Below is a small trained network, with its code and all its weights. Each question gives an input and a class and asks what happens when units are switched off, that is, made to give their printed mean instead of their output.

import numpy as np


def w(rows, s, z=0):
    codes = np.array(rows[::2]) - 128.0
    scale = np.full(codes.shape[1], s)
    scale[-1] = z or s
    return codes * scale


def f(y):
    return y / 2 * (1 + np.tanh(0.7978845608 * (y + 0.044715 * y**3)))


def log_softmax(a):
    a = a - a.max(-1, keepdims=True)
    return a - np.log(np.exp(a).sum(-1, keepdims=True))


def net(x, mask):
    res = np.array(x, float).reshape(1, 6) / 4 @ E
    y = f(res @ A[0][:, :-1].T + A[0][:, -1])
    res = res + np.where(mask, y, B[0][:, -1]) @ B[0][:, :-1]
    return log_softmax(res[-1] @ U[:, :-1].T + U[:, -1])


A, B = {}, {}
E = w([
[67,187,137,10,62,59,104,133,101],'x0',
[116,108,131,117,150,127,137,125,126],'x1',
[131,143,103,127,120,149,90,144,133],'x2',
[137,100,225,146,149,90,101,218,210],'x3',
[72,111,119,138,51,210,164,112,237],'x4',
[137,114,130,113,136,115,136,115,137],'x5',
],0.013)
A[0] = w([
[174,141,143,157,178,87,87,112,100,222],'N1',
[152,106,235,115,146,110,98,254,197,205],'N2',
[113,155,150,81,143,90,100,148,58,164],'N3',
[64,114,153,103,57,164,144,132,191,164],'N4',
[166,100,89,227,157,200,180,100,196,203],'N5',
[166,98,96,137,142,118,152,116,85,220],'N6',
[182,120,153,151,138,131,116,159,138,119],'N7',
[85,154,83,74,104,124,166,73,131,173],'N8',
[98,185,150,66,122,69,107,155,116,164],'N9',
[98,156,95,139,130,156,148,67,83,254],'N10',
[209,147,123,162,170,137,143,140,74,203],'N11',
],0.012,0.0079)
B[0] = w([
[162,57,195,142,210,65,102,249,93,191],'N1',
[87,87,248,205,171,139,148,201,181,249],'N2',
[146,236,79,143,130,20,177,183,82,185],'N3',
[5,86,114,116,45,148,164,68,254,200],'N4',
[225,145,127,71,216,228,170,94,230,251],'N5',
[222,113,93,48,104,128,37,167,63,179],'N6',
[100,129,200,190,198,135,103,115,164,161],'N7',
[117,168,89,122,22,201,142,75,54,183],'N8',
[46,186,110,155,164,27,214,160,102,191],'N9',
[175,205,58,20,107,185,90,87,72,199],'N10',
[186,46,138,51,116,122,14,183,91,194],'N11',
],0.0083,0.024)
U = w([
[242,49,100,64,132,122,30,125,90,254],'0',
[196,215,100,105,122,62,137,118,46,90],'1',
[190,31,196,185,187,115,67,160,123,146],'2',
[119,158,142,189,202,52,208,178,129,171],'3',
[229,157,65,93,149,180,191,29,178,102],'4',
[65,138,101,134,50,161,157,1,91,186],'5',
[164,89,170,173,175,158,177,89,230,64],'6',
[32,71,156,152,47,76,151,132,195,24],'7',
],0.0085,0.0018)

Each question gives the input, the list of numbers given to net, and the class t.
The units are the neurons (one row each of A and B). Each row of codes is followed by its name. A weight is (code - 128) times the scale printed after its matrix; where a second scale follows, it is the last column's (A, B and U).
mask holds one flag per neuron, in row order. A switched-off neuron (its flag False) gives its mean, the last column of its row in B, instead of its output. The means were averaged over made-up inputs and are rounded, as every weight is.
A unit's drop is (log p(t) with every unit on - log p(t) with that unit switched off) / (log p(t) with every unit on - log p(t) with every unit switched off).
The circuit of an input: a set's keep is (log p(t) with only the set's units on - log p(t) with every unit switched off) / (log p(t) with every unit on - log p(t) with every unit switched off). Starting from all 11 units, units are removed one at a time, each time the one whose removal leaves the highest keep (on an exact tie, the one counted first), for as long as the keep stays at least 0.8.
units of the circuit, in order: the units of the circuit, biggest drop first
most important unit: the unit with the biggest drop
top k neurons: the k neurons with the biggest drops, biggest first
drop when u is switched off: that unit's drop, to one decimal
input [2,-2,-7,5,2,3], class 7: units of the circuit, in order	[N5]
input [-8,-8,3,-1,-6,1], class 0: top 2 neurons	[N2; N11]
input [1,5,7,7,-5,-8], class 3: top 3 neurons	[N9; N3; N6]
input [1,4,0,4,-7,7], class 3: top 3 neurons	[N3; N9; N5]
input [4,-3,4,0,5,5], class 5: top 3 neurons	[N2; N8; N1]
input [-8,-4,4,-1,7,3], class 4: top 2 neurons	[N2; N5]
input [-2,3,0,0,6,5], class 4: top 3 neurons	[N2; N1; N5]
input [-3,-2,-4,0,0,-4], class 0: units of the circuit, in order	[N2; N4]
input [1,4,-5,-3,7,-3], class 5: top 2 neurons	[N4; N8]
input [2,-1,3,0,-7,-8], class 1: top 2 neurons	[N2; N3]
input [-7,-6,-5,-4,1,-7], class 4: top 2 neurons	[N5; N1]
input [8,-7,7,2,0,7], class 3: top 2 neurons	[N9; N3]
input [-4,2,6,0,-3,-3], class 0: top 2 neurons	[N2; N11]
input [1,-1,0,-2,-1,3], class 1: most important unit	N5
input [4,4,-6,-4,0,-2], class 1: top 2 neurons	[N4; N3]
input [-8,5,-3,-4,0,-2], class 0: top 3 neurons	[N11; N6; N4]
input [-8,8,6,-4,-1,8], class 0: drop when N4 is switched off	0.0
input [7,-1,1,4,-1,7], class 3: drop when N9 is switched off	0.1
input [1,-8,-8,-8,0,-6], class 1: drop when N4 is switched off	1.6
input [1,-6,6,3,7,7], class 7: units of the circuit, in order	[N4]
